Below is a small trained network, with its code and all its weights. Each question gives an input and a class and asks what happens when units are switched off, that is, made to give their printed mean instead of their output.

import numpy as np


def w(rows, s, z=0):
    codes = np.array(rows[::2]) - 128.0
    scale = np.full(codes.shape[1], s)
    scale[-1] = z or s
    return codes * scale


def norm(h):
    return h / np.sqrt((h * h).mean(-1, keepdims=True) + 1e-5)


def f(y):
    return np.maximum(y, 0)


def log_softmax(a):
    a = a - a.max(-1, keepdims=True)
    return a - np.log(np.exp(a).sum(-1, keepdims=True))


def net(x, mask):
    res = np.array(x, float).reshape(1, 2) / 4 @ E
    u = 0
    for l in range(4):
        y = f(norm(res) @ A[l][:, :-1].T + A[l][:, -1])
        res = res + np.where(mask[u : u + 8], y, B[l][:, -1]) @ B[l][:, :-1]
        u += 8
    return log_softmax(norm(res)[-1] @ U[:, :-1].T + U[:, -1])


A, B = {}, {}
E = w([
[242,4,85,88,160,125],'x0',
[181,185,212,162,28,192],'x1',
],0.00027)
A[0] = w([
[149,96,102,88,145,120,107],'0.n1',
[89,98,25,73,227,78,25],'0.n2',
[90,92,33,79,227,83,17],'0.n3',
[121,131,110,124,148,111,106],'0.n4',
[129,129,128,126,125,124,125],'0.n5',
[2,209,168,201,116,110,129],'0.n6',
[95,144,92,133,189,63,255],'0.n7',
[126,126,127,130,130,129,118],'0.n8',
],0.00085,0.00065)
B[0] = w([
[105,167,120,140,123,133,168],'0.n1',
[216,82,199,226,180,71,215],'0.n2',
[224,64,215,249,197,52,209],'0.n3',
[143,124,118,132,117,131,142],'0.n4',
[128,129,128,128,128,128,128],'0.n5',
[131,80,76,67,141,127,255],'0.n6',
[177,156,143,145,105,149,247],'0.n7',
[126,130,128,129,128,127,128],'0.n8',
],0.0014,0.00089)
A[1] = w([
[45,169,105,84,140,102,42],'1.n1',
[185,45,111,125,147,132,147],'1.n2',
[70,172,202,250,141,84,168],'1.n3',
[113,106,78,147,198,67,255],'1.n4',
[52,162,129,115,137,102,26],'1.n5',
[54,184,45,29,132,118,4],'1.n6',
[145,63,105,71,152,124,88],'1.n7',
[125,187,181,161,64,182,205],'1.n8',
],0.0011,0.00023)
B[1] = w([
[70,171,37,130,103,192,181],'1.n1',
[38,127,19,88,89,144,254],'1.n2',
[146,35,35,77,126,159,222],'1.n3',
[186,171,196,180,93,142,240],'1.n4',
[106,117,41,106,116,187,171],'1.n5',
[101,255,154,231,132,170,191],'1.n6',
[52,219,124,134,106,134,178],'1.n7',
[172,160,130,160,215,45,238],'1.n8',
],0.00096,0.00085)
A[2] = w([
[168,18,216,144,94,183,183],'2.n1',
[114,115,132,121,132,133,74],'2.n2',
[159,36,128,7,209,123,43],'2.n3',
[136,113,98,27,61,160,69],'2.n4',
[135,149,69,149,135,141,159],'2.n5',
[171,177,206,158,164,48,4],'2.n6',
[19,173,227,138,67,155,35],'2.n7',
[141,102,82,90,87,151,76],'2.n8',
],0.0011,0.00041)
B[2] = w([
[26,137,94,110,163,113,254],'2.n1',
[125,125,139,151,127,141,128],'2.n2',
[84,247,223,160,112,134,193],'2.n3',
[171,83,82,94,110,137,167],'2.n4',
[118,128,186,113,105,142,197],'2.n5',
[136,145,181,148,38,210,206],'2.n6',
[149,12,93,114,186,104,196],'2.n7',
[119,112,110,89,109,141,163],'2.n8',
],0.0014,0.00071)
A[3] = w([
[145,79,132,170,218,37,166],'3.n1',
[19,152,150,140,128,118,59],'3.n2',
[145,78,138,174,224,36,194],'3.n3',
[133,88,87,37,93,155,4],'3.n4',
[144,82,129,163,222,37,193],'3.n5',
[130,93,95,76,106,133,233],'3.n6',
[5,160,106,127,127,139,81],'3.n7',
[164,12,127,132,121,149,172],'3.n8',
],0.0016,0.00014)
B[3] = w([
[240,26,155,220,221,8,244],'3.n1',
[108,115,60,140,203,159,168],'3.n2',
[239,23,145,220,224,10,251],'3.n3',
[174,65,93,74,66,169,171],'3.n4',
[237,36,159,225,204,24,242],'3.n5',
[162,74,115,113,92,154,158],'3.n6',
[42,192,67,187,219,177,188],'3.n7',
[25,101,35,65,147,112,202],'3.n8',
],0.0012,0.0016)
U = w([
[220,230,250,190,16,217,158],'0',
[159,12,21,5,27,204,151],'1',
[237,14,152,234,238,1,184],'2',
[20,160,232,1,128,12,2],'3',
[20,158,232,4,127,14,3],'4',
[6,232,23,197,229,216,162],'5',
],0.0061,0.0067)

Each question gives the input, the list of numbers given to net, and the class t.
The units are the neurons (one row each of A and B). Each row of codes is followed by its name. A weight is (code - 128) times the scale printed after its matrix; where a second scale follows, it is the last column's (A, B and U).
mask holds one flag per neuron, layer by layer. A switched-off neuron (its flag False) gives its mean, the last column of its row in B, instead of its output. The means were averaged over made-up inputs and are rounded, as every weight is.
A unit's drop is (log p(t) with every unit on - log p(t) with that unit switched off) / (log p(t) with every unit on - log p(t) with every unit switched off).
The circuit of an input: a set's keep is (log p(t) with only the set's units on - log p(t) with every unit switched off) / (log p(t) with every unit on - log p(t) with every unit switched off). Starting from the 12 units with the biggest drops (on a tie, the unit counted first), units are removed one at a time, each time the one whose removal leaves the highest keep (on an exact tie, the one counted first), for as long as the keep stays at least 0.8.
circuit, biggest first: the units of the circuit, biggest drop first
unit that matters most: the unit with the biggest drop
top k neurons: the k neurons with the biggest drops, biggest first
k most important neurons of layer l: the k neurons of layer l with the biggest drops, biggest first
drop when u is switched off: that unit's drop, to one decimal
input [4,8], class 0: circuit, biggest first : [3.n3 3.n1 3.n5]
input [3,8], class 0: circuit, biggest first : [3.n3 3.n1 3.n5]
input [2,8], class 0: circuit, biggest first : [3.n3 3.n1]
input [0,4], class 0: unit that matters most : 1.n8
input [0,2], class 0: top 3 neurons : [0.n3 2.n6 1.n8]
input [4,7], class 1: top 3 neurons : [1.n6 2.n3 1.n4]
input [1,6], class 0: top 3 neurons : [3.n3 3.n1 3.n5]
input [-1,7], class 0: top 3 neurons : [1.n8 3.n3 3.n1]
input [1,7], class 0: top 3 neurons : [3.n3 3.n1 3.n5]
input [-4,8], class 0: top 4 neurons : [1.n8 3.n3 3.n1 3.n5]
input [3,4], class 1: top 2 neurons : [0.n3 0.n2]
input [-3,5], class 0: top 3 neurons : [1.n8 3.n3 3.n1]
input [-2,4], class 0: top 4 neurons : [1.n8 3.n3 3.n1 3.n5]
input [2,3], class 1: unit that matters most : 0.n3
input [-3,3], class 5: 2 most important neurons of layer 1 : [1.n8 1.n4]
input [-8,-6], class 5: drop when 1.n6 is switched off : 0.0
input [-4,-1], class 5: drop when 1.n6 is switched off : 0.1
input [-1,8], class 0: drop when 1.n8 is switched off : 0.2
